Here is a tiny trained network, its code and every weight. The questions are about switching its units off for an input and a target symbol, where a switched-off unit gives its printed mean instead of its output.

import numpy as np


def w(rows, s, z=0):
    codes = np.array(rows[::2]) - 128.0
    scale = np.full(codes.shape[1], s)
    scale[-1] = z or s
    return codes * scale


def f(y):
    return y / 2 * (1 + np.tanh(0.7978845608 * (y + 0.044715 * y**3)))


def softmax(a):
    e = np.exp(a - a.max(-1, keepdims=True))
    return e / e.sum(-1, keepdims=True)


def log_softmax(a):
    a = a - a.max(-1, keepdims=True)
    return a - np.log(np.exp(a).sum(-1, keepdims=True))


def net(x, mask):
    ids = ['Ωαβεζσ'.index(c) for c in x.split()]
    T = len(ids)
    res = E[ids] + P[:T]
    u = 0
    for l in range(2):
        r = res
        for j in range(3):
            rows = slice(2 * j, 2 * j + 2)
            q, k, v = (r @ M[l][rows].T for M in (Q, K, V))
            z = softmax(np.where(np.tri(T) > 0, q @ k.T / 2**0.5, -1e9)) @ v
            o = O[l][rows]
            res = res + np.where(mask[u + j], z, o[:, -1]) @ o[:, :-1]
        u += 3
        y = f(res @ A[l][:, :-1].T + A[l][:, -1])
        res = res + np.where(mask[u : u + 16], y, B[l][:, -1]) @ B[l][:, :-1]
        u += 16
    return log_softmax(res[-1] @ U[:, :-1].T + U[:, -1])


Q, K, V, O, A, B = {}, {}, {}, {}, {}, {}
E = w([
[187,93,173,241,71,54,118],'Ω',
[198,126,145,208,107,242,175],'α',
[136,212,10,89,156,172,130],'β',
[104,209,112,132,150,114,23],'ε',
[63,30,138,88,237,137,254],'ζ',
[97,63,239,43,183,33,166],'σ',
],0.0071)
P = w([
[22,19,81,59,61,151,72],'0',
[190,120,130,114,218,94,191],'1',
[214,157,151,114,238,93,190],'2',
[231,189,142,98,254,106,205],'3',
[179,178,159,137,136,165,123],'4',
[161,207,151,173,124,173,148],'5',
[152,226,153,203,119,173,159],'6',
],0.004)
Q[0] = w([
[201,175,83,254,44,196,61],'L0H1',
[193,117,151,239,24,174,125],'L0H1',
[100,203,53,130,44,161,28],'L0H2',
[79,117,96,106,36,132,106],'L0H2',
[102,69,161,108,88,103,148],'L0H3',
[176,214,59,165,158,145,98],'L0H3',
],0.0075)
K[0] = w([
[214,254,123,217,87,161,80],'L0H1',
[239,210,212,234,122,137,126],'L0H1',
[180,145,209,152,110,54,120],'L0H2',
[104,136,167,140,149,51,96],'L0H2',
[86,130,158,77,168,71,109],'L0H3',
[196,150,106,193,93,179,133],'L0H3',
],0.0083)
V[0] = w([
[164,238,132,191,107,124,37],'L0H1',
[41,101,40,25,94,119,88],'L0H1',
[205,161,71,126,168,219,199],'L0H2',
[220,176,135,254,90,171,57],'L0H2',
[23,87,163,84,100,35,63],'L0H3',
[156,82,117,97,186,213,248],'L0H3',
],0.0048)
O[0] = w([
[175,128,106,180,58,139,72,3],'L0H1',
[1,178,82,56,149,99,36,98],'L0H1',
[182,151,98,99,216,112,212,196],'L0H2',
[214,86,90,119,157,130,70,19],'L0H2',
[25,84,184,135,88,114,76,81],'L0H3',
[145,166,137,171,179,149,230,244],'L0H3',
],0.0055,0.0022)
A[0] = w([
[136,182,97,164,100,218,107,189],'L0N1',
[86,63,151,110,38,126,46,168],'L0N2',
[83,156,138,47,133,80,73,163],'L0N3',
[99,74,138,151,5,108,32,160],'L0N4',
[179,68,195,205,55,27,137,196],'L0N5',
[81,224,95,172,107,198,69,175],'L0N6',
[161,90,234,163,119,9,166,253],'L0N7',
[137,233,87,176,102,225,100,211],'L0N8',
[104,192,97,86,138,70,76,176],'L0N9',
[146,238,5,33,166,116,85,202],'L0N10',
[80,157,130,130,75,186,71,157],'L0N11',
[154,249,20,75,188,115,92,195],'L0N12',
[76,156,170,63,114,59,59,147],'L0N13',
[147,47,153,185,1,56,93,156],'L0N14',
[178,149,147,70,179,57,130,209],'L0N15',
[77,129,149,3,209,70,176,225],'L0N16',
],0.0058,0.0038)
B[0] = w([
[217,156,46,134,64,202,95,156],'L0N1',
[27,66,123,123,84,147,45,129],'L0N2',
[55,94,132,24,110,89,73,149],'L0N3',
[23,79,109,173,71,148,57,134],'L0N4',
[106,88,166,248,123,93,181,162],'L0N5',
[162,146,37,138,29,132,85,147],'L0N6',
[122,70,232,206,128,59,203,210],'L0N7',
[213,174,45,145,79,166,115,178],'L0N8',
[87,123,86,94,99,46,57,148],'L0N9',
[137,187,23,113,164,42,36,185],'L0N10',
[90,104,90,103,1,185,24,127],'L0N11',
[169,185,25,133,160,48,91,189],'L0N12',
[68,53,146,46,94,111,39,142],'L0N13',
[39,92,130,253,116,93,120,138],'L0N14',
[175,127,170,78,181,35,147,186],'L0N15',
[62,134,175,55,219,94,185,254],'L0N16',
],0.0046,0.0071)
Q[1] = w([
[31,106,134,1,246,30,84],'L1H1',
[147,78,165,212,236,28,243],'L1H1',
[203,112,114,228,102,56,150],'L1H2',
[60,9,250,161,161,64,252],'L1H2',
[204,162,115,207,80,129,134],'L1H3',
[198,147,128,210,3,251,122],'L1H3',
],0.0041)
K[1] = w([
[2,61,121,128,84,127,63],'L1H1',
[138,139,68,120,101,211,124],'L1H1',
[159,142,234,125,147,39,180],'L1H2',
[126,91,166,112,76,65,74],'L1H2',
[160,171,148,81,163,101,136],'L1H3',
[209,154,161,148,159,71,140],'L1H3',
],0.0054)
V[1] = w([
[150,195,51,63,166,78,139],'L1H1',
[185,170,84,162,131,254,167],'L1H1',
[139,119,154,49,149,101,134],'L1H2',
[81,93,161,45,123,140,107],'L1H2',
[136,147,201,137,195,110,214],'L1H3',
[57,80,200,122,126,106,152],'L1H3',
],0.0065)
O[1] = w([
[56,203,242,180,146,70,143,140],'L1H1',
[136,72,229,81,226,130,135,2],'L1H1',
[98,104,101,164,200,147,24,169],'L1H2',
[119,151,56,190,187,199,108,189],'L1H2',
[54,65,114,50,167,45,116,80],'L1H3',
[91,98,3,111,106,124,129,211],'L1H3',
],0.005,0.0088)
A[1] = w([
[210,149,116,182,122,176,105,171],'L1N1',
[154,131,101,126,32,97,169,158],'L1N2',
[135,113,229,124,154,149,174,194],'L1N3',
[195,23,163,111,162,184,187,253],'L1N4',
[211,213,127,183,104,195,101,89],'L1N5',
[119,12,155,89,164,114,176,164],'L1N6',
[101,179,108,158,143,74,141,116],'L1N7',
[44,103,113,126,159,181,131,105],'L1N8',
[29,88,110,77,182,98,152,12],'L1N9',
[83,107,154,104,204,173,156,136],'L1N10',
[158,105,50,90,142,116,39,176],'L1N11',
[101,106,210,172,138,142,144,188],'L1N12',
[82,30,143,83,167,102,165,88],'L1N13',
[132,195,133,189,67,78,98,115],'L1N14',
[65,125,86,141,31,213,148,153],'L1N15',
[175,121,86,79,2,156,66,116],'L1N16',
],0.0055,0.002)
B[1] = w([
[165,117,159,123,120,212,87,224],'L1N1',
[146,148,106,76,46,101,233,185],'L1N2',
[221,38,96,151,161,136,78,225],'L1N3',
[87,63,20,34,20,158,41,224],'L1N4',
[111,157,139,141,115,242,41,254],'L1N5',
[102,141,107,56,51,212,65,226],'L1N6',
[41,162,135,122,110,111,96,208],'L1N7',
[143,149,191,122,186,144,112,174],'L1N8',
[131,146,165,153,169,216,60,230],'L1N9',
[148,117,189,43,48,167,179,197],'L1N10',
[234,37,118,184,172,137,110,250],'L1N11',
[173,53,102,131,169,98,107,196],'L1N12',
[99,162,163,103,112,216,96,216],'L1N13',
[43,226,157,52,48,127,174,217],'L1N14',
[159,169,145,192,178,50,224,224],'L1N15',
[239,112,253,70,119,151,212,225],'L1N16',
],0.0042,0.0072)
U = w([
[99,109,85,70,27,62,227,103],'Ω',
[233,2,148,86,156,192,53,166],'α',
[187,142,194,163,228,29,186,248],'β',
[147,178,152,176,96,211,122,5],'ε',
[31,218,169,54,116,137,95,142],'ζ',
[90,77,46,244,193,83,42,98],'σ',
],0.0041,0.0016)

Each question gives the input, a string of symbols that net reads in full, and the target symbol t.
The units are the heads (2 rows each of Q, K, V and O) and the neurons (one row each of A and B). Each row of codes is followed by its name. A weight is (code - 128) times the scale printed after its matrix; where a second scale follows, it is the last column's (O, A, B and U).
mask holds one flag per unit, layer by layer, with each layer's heads first. A switched-off unit (its flag False) gives its mean, the last column of its rows in O or B, instead of its output. The means were averaged over made-up inputs and are rounded, as every weight is.
A unit's drop is (log p(t) with every unit on - log p(t) with that unit switched off) / (log p(t) with every unit on - log p(t) with every unit switched off).
unit that matters most: the unit with the biggest drop
top k neurons: the k neurons with the biggest drops, biggest first
k most important neurons of layer l: the k neurons of layer l with the biggest drops, biggest first
which heads matter: for each layer, one digit per head in row order, 1 if its drop is at least 0.15 and else 0, layers parted by /
drop of u: that unit's drop, to one decimal
input Ω ε α ε, target α: unit that matters most : L1H1
input ε α α, target α: 2 most important neurons of layer 1 : L1N4; L1N3
input ε α ζ Ω, target α: which heads matter : 100 / 100
input ζ ε α ε α β, target β: 2 most important neurons of layer 1 : L1N4; L1N6
input β ε σ ζ β ζ Ω, target σ: which heads matter : 100 / 011
input α β Ω ζ, target α: which heads matter : 000 / 100
input ζ α ε Ω ε, target β: which heads matter : 001 / 111
input ζ σ Ω σ Ω α σ, target ζ: which heads matter : 100 / 001
input β ζ ε ε, target ζ: which heads matter : 100 / 101
input ζ β ε, target σ: which heads matter : 100 / 001
input ζ σ ζ ε ζ α, target α: which heads matter : 100 / 100
input Ω α α β, target α: which heads matter : 011 / 100
input ε Ω ε ζ α ζ, target ε: which heads matter : 101 / 001
input ζ σ α ζ σ ζ ε, target σ: which heads matter : 100 / 011
input ε ε ε β, target ε: top neuron : L1N5
input σ ζ ζ ε, target Ω: 2 most important neurons of layer 1 : L1N16; L1N2
input σ β β ζ σ, target σ: which heads matter : 100 / 110
input ζ α β, target σ: which heads matter : 100 / 001
input ε σ ζ β, target ε: which heads matter : 101 / 001
input β α σ, target β: which heads matter : 100 / 101
input ζ α ζ ζ σ β, target σ: top neuron : L0N16
input σ ε ζ Ω ε ε ε, target α: top 2 neurons : L1N16; L1N11
input β ε σ β, target ζ: top 2 neurons : L1N14; L0N10
input ζ Ω ζ Ω, target Ω: top 2 neurons : L0N7; L0N5
input β α Ω β, target ζ: top 2 neurons : L0N10; L1N14
input ζ α α ε α Ω ζ, target ζ: drop of L1H3 : 0.4
input Ω ζ ε Ω, target Ω: top neuron : L0N16
input β ζ β ζ ζ, target β: drop of L1H1 : 0.4
input β α ζ ζ σ, target β: drop of L0H1 : 0.2
input σ σ β σ β ε σ, target σ: drop of L1H2 : 1.2
